Here is a tiny trained network, its code and every weight. The questions are about switching its units off for an input and a class, where a switched-off unit gives its printed mean instead of its output.

import numpy as np


def w(rows, s, z=0):
    codes = np.array(rows[::2]) - 128.0
    scale = np.full(codes.shape[1], s)
    scale[-1] = z or s
    return codes * scale


def f(y):
    return np.maximum(y, 0)


def log_softmax(a):
    a = a - a.max(-1, keepdims=True)
    return a - np.log(np.exp(a).sum(-1, keepdims=True))


def net(x, mask):
    res = np.array(x, float).reshape(1, 5) / 4 @ E
    y = f(res @ A[0][:, :-1].T + A[0][:, -1])
    res = res + np.where(mask, y, B[0][:, -1]) @ B[0][:, :-1]
    return log_softmax(res[-1] @ U[:, :-1].T + U[:, -1])


A, B = {}, {}
E = w([
[136,153,100,76,30,119,158,208,219,55,108],'x0',
[99,42,86,164,71,41,94,89,56,58,82],'x1',
[56,175,150,63,175,165,196,110,55,34,108],'x2',
[85,164,3,184,209,150,80,213,130,104,138],'x3',
[53,227,185,165,115,102,62,90,192,135,43],'x4',
],0.0067)
A[0] = w([
[68,183,155,147,149,126,68,77,155,148,71,74],'n0',
[130,122,149,176,218,134,93,58,71,201,134,13],'n1',
[74,195,162,173,142,113,86,105,188,125,61,106],'n2',
[157,172,112,38,31,142,180,226,254,57,111,5],'n3',
[63,156,149,76,158,151,170,96,85,73,105,4],'n4',
[72,192,170,169,118,106,71,91,186,143,84,92],'n5',
[162,212,155,80,147,205,157,200,210,179,184,41],'n6',
[62,146,150,87,181,152,167,103,62,64,115,81],'n7',
[85,171,183,81,173,169,181,90,92,58,98,84],'n8',
[89,155,149,172,159,124,82,79,139,137,89,75],'n9',
[95,194,157,160,121,117,65,103,176,142,67,65],'n10',
[177,100,251,80,53,107,169,26,137,151,124,96],'n11',
[62,174,148,165,135,95,100,98,174,135,70,92],'n12',
[121,136,137,122,177,167,102,86,112,179,131,60],'n13',
[108,110,70,91,27,81,120,168,164,44,69,65],'n14',
[79,155,11,177,203,142,90,191,139,113,150,115],'n15',
[86,90,66,178,116,34,81,116,78,91,73,4],'n16',
[199,85,117,199,80,92,55,155,201,232,140,50],'n17',
[108,159,186,123,115,116,113,55,167,132,84,86],'n18',
[137,174,159,115,204,203,139,112,127,229,157,41],'n19',
[175,82,250,59,52,114,173,22,141,164,128,95],'n20',
[81,163,158,84,156,161,173,113,58,57,107,103],'n21',
[180,117,118,198,74,95,64,139,196,212,124,54],'n22',
[67,175,169,167,120,124,84,117,163,131,76,84],'n23',
[123,115,163,197,228,144,93,31,69,218,153,75],'n24',
[150,228,162,84,197,224,144,165,215,209,161,57],'n25',
[199,106,134,179,95,83,79,111,175,210,150,72],'n26',
[63,184,149,80,140,149,190,150,106,51,99,62],'n27',
[212,38,86,60,156,168,208,174,64,123,232,18],'n28',
[88,200,141,144,105,102,91,126,202,133,63,101],'n29',
[65,122,68,173,157,137,100,156,114,100,112,64],'n30',
[205,91,124,199,81,92,70,134,192,227,137,48],'n31',
[66,178,8,203,214,149,51,218,147,120,132,116],'n32',
[108,47,76,146,49,57,81,113,92,27,56,2],'n33',
[110,133,144,135,206,143,146,69,47,151,131,7],'n34',
[108,66,122,196,166,79,96,56,34,141,95,79],'n35',
[221,43,61,108,119,144,168,160,98,141,203,133],'n36',
],0.0069,0.0021)
B[0] = w([
[182,60,68,163,149,160,180,120,109,129,178,202],'n0',
[73,198,136,202,62,184,147,196,202,176,190,208],'n1',
[188,43,74,150,148,169,186,109,100,120,162,213],'n2',
[26,227,146,250,1,201,121,198,218,189,250,235],'n3',
[97,112,104,95,175,55,126,170,190,112,62,186],'n4',
[189,55,74,172,165,162,189,123,76,110,169,217],'n5',
[73,84,144,47,34,40,101,19,28,211,142,222],'n6',
[66,112,78,70,182,65,143,190,229,107,54,204],'n7',
[78,123,88,88,206,49,127,179,182,89,55,205],'n8',
[154,78,79,153,128,180,175,96,137,127,178,183],'n9',
[174,66,68,164,157,166,191,108,98,111,158,205],'n10',
[234,201,220,116,120,210,15,184,55,41,42,250],'n11',
[183,65,78,140,146,160,177,103,100,110,150,199],'n12',
[92,154,134,149,91,133,119,138,165,153,174,168],'n13',
[40,195,153,194,14,158,116,127,176,230,238,204],'n14',
[235,187,215,86,114,207,33,157,74,42,48,220],'n15',
[120,93,156,33,55,70,104,40,66,189,104,203],'n16',
[59,118,102,64,211,32,143,191,219,103,51,219],'n17',
[200,84,114,155,133,204,152,115,77,95,149,199],'n18',
[56,107,163,53,39,63,105,23,79,189,130,202],'n19',
[243,197,227,118,116,207,35,176,71,50,37,254],'n20',
[74,103,82,93,201,45,142,164,190,103,58,205],'n21',
[71,120,80,84,190,54,153,198,210,82,50,208],'n22',
[173,45,69,136,148,186,168,94,122,118,138,197],'n23',
[65,207,122,201,28,203,128,191,244,156,202,237],'n24',
[92,86,166,19,50,29,108,11,6,216,131,238],'n25',
[77,125,103,97,200,55,133,184,189,87,61,202],'n26',
[77,113,79,98,196,68,152,183,216,114,77,197],'n27',
[238,27,5,183,159,202,232,86,71,86,185,232],'n28',
[175,59,67,194,155,174,190,115,87,122,196,209],'n29',
[188,139,184,89,89,180,64,129,117,117,70,176],'n30',
[65,126,103,84,216,41,140,182,200,99,56,214],'n31',
[226,211,240,111,111,213,15,180,56,35,36,240],'n32',
[67,102,169,62,52,44,118,28,10,223,151,221],'n33',
[78,184,125,179,73,162,142,191,228,158,169,189],'n34',
[37,166,148,118,18,97,116,88,118,236,189,223],'n35',
[199,53,36,186,190,185,225,92,112,95,156,212],'n36',
],0.0057,0.0085)
U = w([
[251,204,245,122,143,210,8,179,65,26,28,89],'0',
[223,24,24,182,193,181,254,96,85,96,196,3],'1',
[43,121,93,83,247,3,141,198,243,92,33,99],'2',
[62,102,180,58,42,22,93,2,22,231,144,122],'3',
[37,229,151,229,34,195,124,196,239,186,245,110],'4',
],0.0096,0.0017)

Each question gives the input, the list of numbers given to net, and the class t.
The units are the neurons (one row each of A and B). Each row of codes is followed by its name. A weight is (code - 128) times the scale printed after its matrix; where a second scale follows, it is the last column's (A, B and U).
mask holds one flag per neuron, in row order. A switched-off neuron (its flag False) gives its mean, the last column of its row in B, instead of its output. The means were averaged over made-up inputs and are rounded, as every weight is.
A unit's drop is (log p(t) with every unit on - log p(t) with that unit switched off) / (log p(t) with every unit on - log p(t) with every unit switched off).
The circuit of an input: a set's keep is (log p(t) with only the set's units on - log p(t) with every unit switched off) / (log p(t) with every unit on - log p(t) with every unit switched off). Starting from the 12 units with the biggest drops (on a tie, the unit counted first), units are removed one at a time, each time the one whose removal leaves the highest keep (on an exact tie, the one counted first), for as long as the keep stays at least 0.8.
circuit, biggest first: the units of the circuit, biggest drop first
top k neurons: the k neurons with the biggest drops, biggest first
drop of u: that unit's drop, to one decimal
input [-3,-5,1,0,-4], class 3: circuit, biggest first => [n19]
input [2,2,7,7,7], class 0: top 3 neurons => [n32; n15; n30]
input [-6,-2,-4,-8,0], class 0: top 2 neurons => [n20; n11]
input [4,-8,-4,-6,-3], class 3: top 2 neurons => [n6; n25]
input [7,-7,-2,-2,-1], class 3: top 4 neurons => [n6; n25; n24; n1]
input [4,2,-6,1,6], class 1: top 2 neurons => [n29; n5]
input [-6,-6,-3,2,3], class 3: top 4 neurons => [n25; n19; n3; n6]
input [-6,-1,2,-7,-1], class 0: top 2 neurons => [n20; n11]
input [6,-5,-7,-7,6], class 0: top 2 neurons => [n11; n20]
input [-7,-7,7,5,6], class 2: top 2 neurons => [n8; n7]
input [4,3,-1,-5,-1], class 0: top 2 neurons => [n20; n11]
input [7,-7,-5,0,3], class 3: top 3 neurons => [n25; n6; n24]
input [-5,-8,7,-4,-4], class 3: top 2 neurons => [n25; n19]
input [-2,-4,-2,2,3], class 3: circuit, biggest first => [n25]
input [0,-6,-7,8,7], class 0: top 2 neurons => [n32; n15]
input [-6,2,3,1,-5], class 4: top 4 neurons => [n24; n34; n35; n1]
input [2,3,-5,-5,-2], class 0: drop of n22 => -0.1
input [3,6,-4,7,8], class 1: drop of n12 => 0.2
input [-2,3,3,7,4], class 0: drop of n32 => 0.1
input [3,-1,2,1,2], class 4: circuit, biggest first => [n3]
input [-2,-8,3,5,-5], class 3: drop of n25 => 0.1
